m =
[[124 118 119 109 129  89 117 120 118  63 111 121]
 [172 130 120  86 116  93 123 118 123  93 121 119]
 [203 131 120 104 126  58 119 120 121  77 102 119]
 [186  85 118 125 116  33 120 120 120  94 130 121]]
Rows and columns are counted from 1.
(1, 1) -> 124
(3, 6) -> 58
(1, 7) -> 117
(2, 11) -> 121
(3, 5) -> 126
(1, 2) -> 118
(2, 8) -> 118
(2, 6) -> 93
(3, 1) -> 203
(2, 12) -> 119
(2, 5) -> 116
(1, 10) -> 63
(3, 2) -> 131
(1, 12) -> 121

data =
 20    4    4  -17   19    9   14    8    0   -1    7    5   24    4    9
 18    3    3  -17   18    7   13    7   -1   -2    7    4   22    3    8
-22   -8   -9   38  -26    0  -15   -3   10   12  -15    1  -33    4   -6
 20    4    4  -17   20    9   14    8    0   -1    7    5   24    4   10
 23    4    4  -23   23    9   16    9   -2   -3    9    5   29    4   10
Rows and columns are counted from 1.
(1, 1) => 20
(3, 4) => 38
(1, 5) => 19
(4, 10) => -1
(2, 9) => -1
(5, 3) => 4
(1, 3) => 4
(2, 12) => 4
(2, 13) => 22
(3, 3) => -9
(1, 7) => 14
(1, 6) => 9
(1, 8) => 8
(4, 8) => 8
(1, 9) => 0
(2, 14) => 3
(3, 1) => -22
(2, 8) => 7
(3, 2) => -8
(4, 1) => 20
(4, 3) => 4
(4, 4) => -17
(2, 10) => -2

A =
[[ 13  19  43  31  -7  36]
 [ 17  25  50  27  -1  37]
 [  7  11  34  32 -11  31]
 [  4   2 -24 -22  11 -36]
 [ -5  -9 -27  -9   0 -29]
 [  3   7  35  30  -8  32]
 [  3   0 -25 -18   8 -34]
 [ 19  28  51  21   5  34]
 [-10 -11  -8  -4   7 -14]
 [  8  11  34  32 -12  31]
 [ 14  20  46  30  -5  37]
 [ -5  -9 -28 -15   6 -34]
 [ 13  19  45  31  -6  37]]
Indices start at 1.
(1, 1): 13
(4, 4): -22
(3, 5): -11
(7, 4): -18
(11, 4): 30
(1, 3): 43
(4, 3): -24
(9, 4): -4
(8, 3): 51
(10, 1): 8
(4, 5): 11
(13, 4): 31
(1, 2): 19
(5, 4): -9
(11, 6): 37
(6, 5): -8
(10, 4): 32
(10, 6): 31
(3, 3): 34
(6, 3): 35
(5, 5): 0
(7, 2): 0
(11, 5): -5
(5, 3): -27
(5, 6): -29
(7, 6): -34
(13, 2): 19
(6, 2): 7

W =
[[  2  15  21 -37  20   0 -31  31  27 -49]
 [ 15  -1  -2   8   6  10  -4   9   4   6]
 [  5  33  39 -29  37   4 -19  43  40 -45]
 [  4  31  35 -23  38   1 -19  39  35 -40]
 [ 20  16  24 -31  22  17 -27  43  38 -40]]
Rows and columns are counted from 1.
row 1 col 1 -> 2
row 3 col 3 -> 39
row 1 col 2 -> 15
row 1 col 9 -> 27
row 1 col 8 -> 31
row 2 col 4 -> 8
row 5 col 8 -> 43
row 5 col 9 -> 38
row 2 col 6 -> 10
row 2 col 5 -> 6
row 4 col 10 -> -40
row 1 col 7 -> -31
row 3 col 2 -> 33
row 1 col 3 -> 21
row 4 col 4 -> -23
row 4 col 1 -> 4
row 5 col 6 -> 17
row 4 col 9 -> 35
row 4 col 7 -> -19
row 2 col 10 -> 6
row 2 col 9 -> 4
row 5 col 10 -> -40

a =
[[ 0.5 -0.7 -0.9  2.0 -0.8  1.3 -0.1 -0.7  0.0 -0.6]
 [-0.3 -0.6 -0.2  1.4 -0.4 -1.0 -1.0 -0.4  0.3 -0.6]
 [-0.7  0.5 -1.3 -1.1 -0.5  1.6 -1.5 -0.5 -1.0  2.1]
 [ 0.8 -0.5 -0.8  0.3 -0.8  1.6  0.0 -0.7 -0.3 -0.2]
 [ 0.9 -0.7 -0.5 -0.1 -0.4  1.7 -0.3 -0.9 -0.1 -0.1]
 [-0.1 -0.6 -0.4  0.5 -0.3 -0.1 -1.3 -0.5  0.4  0.0]
 [ 0.1 -0.5 -0.2 -1.6 -0.2 -0.1 -1.6 -0.6 -0.3 -1.2]
 [ 0.4 -0.1 -1.0  1.4 -0.5  1.4 -0.3 -0.8 -0.6  0.5]
 [ 1.6 -1.4 -0.9 -1.4 -0.7 -2.0 -0.5 -1.0 -2.1 -1.0]
 [-0.3  0.1 -0.8 -2.5  0.1 -0.5 -1.4 -0.4 -0.5 -1.6]
 [-0.2 -1.2 -0.6 -0.4 -0.2 -1.0 -0.6 -0.7  1.2 -0.3]
 [ 0.9  0.1 -2.0  2.6  0.2  0.5 -1.2 -1.1 -1.9 -0.7]
 [ 0.8 -0.9 -0.4  2.5 -1.3  1.3 -0.4 -0.9 -1.0 -0.5]
 [-0.3  1.3 -2.5  1.4 -0.6  0.0 -1.7 -0.8 -1.9 -0.7]
 [-0.4  0.2 -2.4 -1.7  0.5 -0.3 -1.9 -1.0 -0.4 -0.3]]
Indices start at 1.
(1, 1): 0.5
(7, 5): -0.2
(15, 2): 0.2
(3, 7): -1.5
(15, 7): -1.9
(8, 8): -0.8
(5, 6): 1.7
(3, 9): -1.0
(11, 5): -0.2
(1, 8): -0.7
(6, 7): -1.3
(13, 4): 2.5
(15, 9): -0.4
(3, 4): -1.1
(15, 8): -1.0
(11, 9): 1.2
(5, 9): -0.1
(15, 6): -0.3
(8, 5): -0.5
(9, 3): -0.9
(8, 1): 0.4
(7, 8): -0.6
(6, 8): -0.5
(11, 4): -0.4
(10, 9): -0.5
(8, 3): -1.0
(14, 9): -1.9
(9, 6): -2.0
(13, 7): -0.4
(12, 10): -0.7
(4, 10): -0.2
(1, 5): -0.8
(2, 8): -0.4
(14, 3): -2.5
(11, 1): -0.2
(13, 1): 0.8
(3, 6): 1.6
(1, 4): 2.0

X =
[[ 16  50  52 -22  15]
 [ 14  47  50 -18  16]
 [-23 -16 -16  36  -8]
 [-12 -13 -12  33   3]
 [ 15  47  50 -19  16]
 [-22 -14 -13  34  -8]
 [ 16  48  51 -20  17]
 [ 27  10  12   7  36]
 [ 14  48  50 -19  16]
 [ 16  49  52 -21  16]
 [-10 -18 -17  35   5]]
Indices start at 1.
row 1 col 1	16
row 2 col 2	47
row 4 col 1	-12
row 5 col 3	50
row 4 col 3	-12
row 11 col 2	-18
row 9 col 1	14
row 8 col 3	12
row 11 col 5	5
row 9 col 2	48
row 3 col 1	-23
row 10 col 4	-21
row 5 col 5	16
row 8 col 1	27
row 7 col 2	48
row 4 col 4	33
row 11 col 3	-17
row 9 col 5	16
row 1 col 4	-22
row 2 col 3	50
row 2 col 1	14
row 10 col 2	49
row 9 col 4	-19
row 8 col 4	7
row 9 col 3	50
row 10 col 3	52

B =
[[365 881 820 826 786 792 278 913 406]
 [294 866 824 823 808 793 146 880 267]
 [334 837 831 813 843 802 165 836 253]
 [806 827 841 808 860 834 885 887 922]
 [648 811 659 794 520 670 517 705 525]
 [687 811 817 803 828 808 663 825 691]
 [582 842 809 812 789 794 545 861 612]
 [655 821 813 806 813 803 627 835 667]
 [681 780 818 793 854 810 604 768 602]
 [623 838 815 811 803 802 606 865 667]
 [663 829 816 808 813 806 653 853 701]
 [935 771 835 789 889 837 992 796 959]
 [753 825 819 807 818 812 788 860 824]
 [664 845 831 814 830 818 688 893 754]
 [643 836 813 810 800 801 632 861 688]]
Indices start at 1.
row 1 col 1 = 365
row 4 col 7 = 885
row 1 col 3 = 820
row 5 col 3 = 659
row 11 col 2 = 829
row 5 col 8 = 705
row 9 col 6 = 810
row 15 col 4 = 810
row 4 col 5 = 860
row 6 col 4 = 803
row 4 col 1 = 806
row 6 col 3 = 817
row 3 col 9 = 253
row 4 col 8 = 887
row 12 col 5 = 889
row 8 col 4 = 806
row 2 col 1 = 294
row 5 col 9 = 525
row 12 col 9 = 959
row 9 col 8 = 768
row 4 col 4 = 808
row 1 col 5 = 786
row 6 col 2 = 811
row 2 col 5 = 808
row 7 col 7 = 545
row 7 col 6 = 794
row 5 col 1 = 648
row 5 col 6 = 670
row 6 col 6 = 808
row 15 col 6 = 801
row 14 col 4 = 814
row 4 col 6 = 834
row 14 col 1 = 664
row 5 col 5 = 520
row 12 col 8 = 796
row 12 col 7 = 992
row 3 col 5 = 843
row 8 col 9 = 667
row 13 col 6 = 812

arr =
[[ -43 -370  296  191  252  640  156  166]
 [ 201  798  134  464  244 -183  409  311]
 [ 804 -938  236  375  269 -161  447  405]]
Indices start at 1.
(1, 1) -> -43
(3, 2) -> -938
(1, 8) -> 166
(3, 3) -> 236
(1, 4) -> 191
(1, 3) -> 296
(2, 5) -> 244
(3, 5) -> 269
(3, 1) -> 804
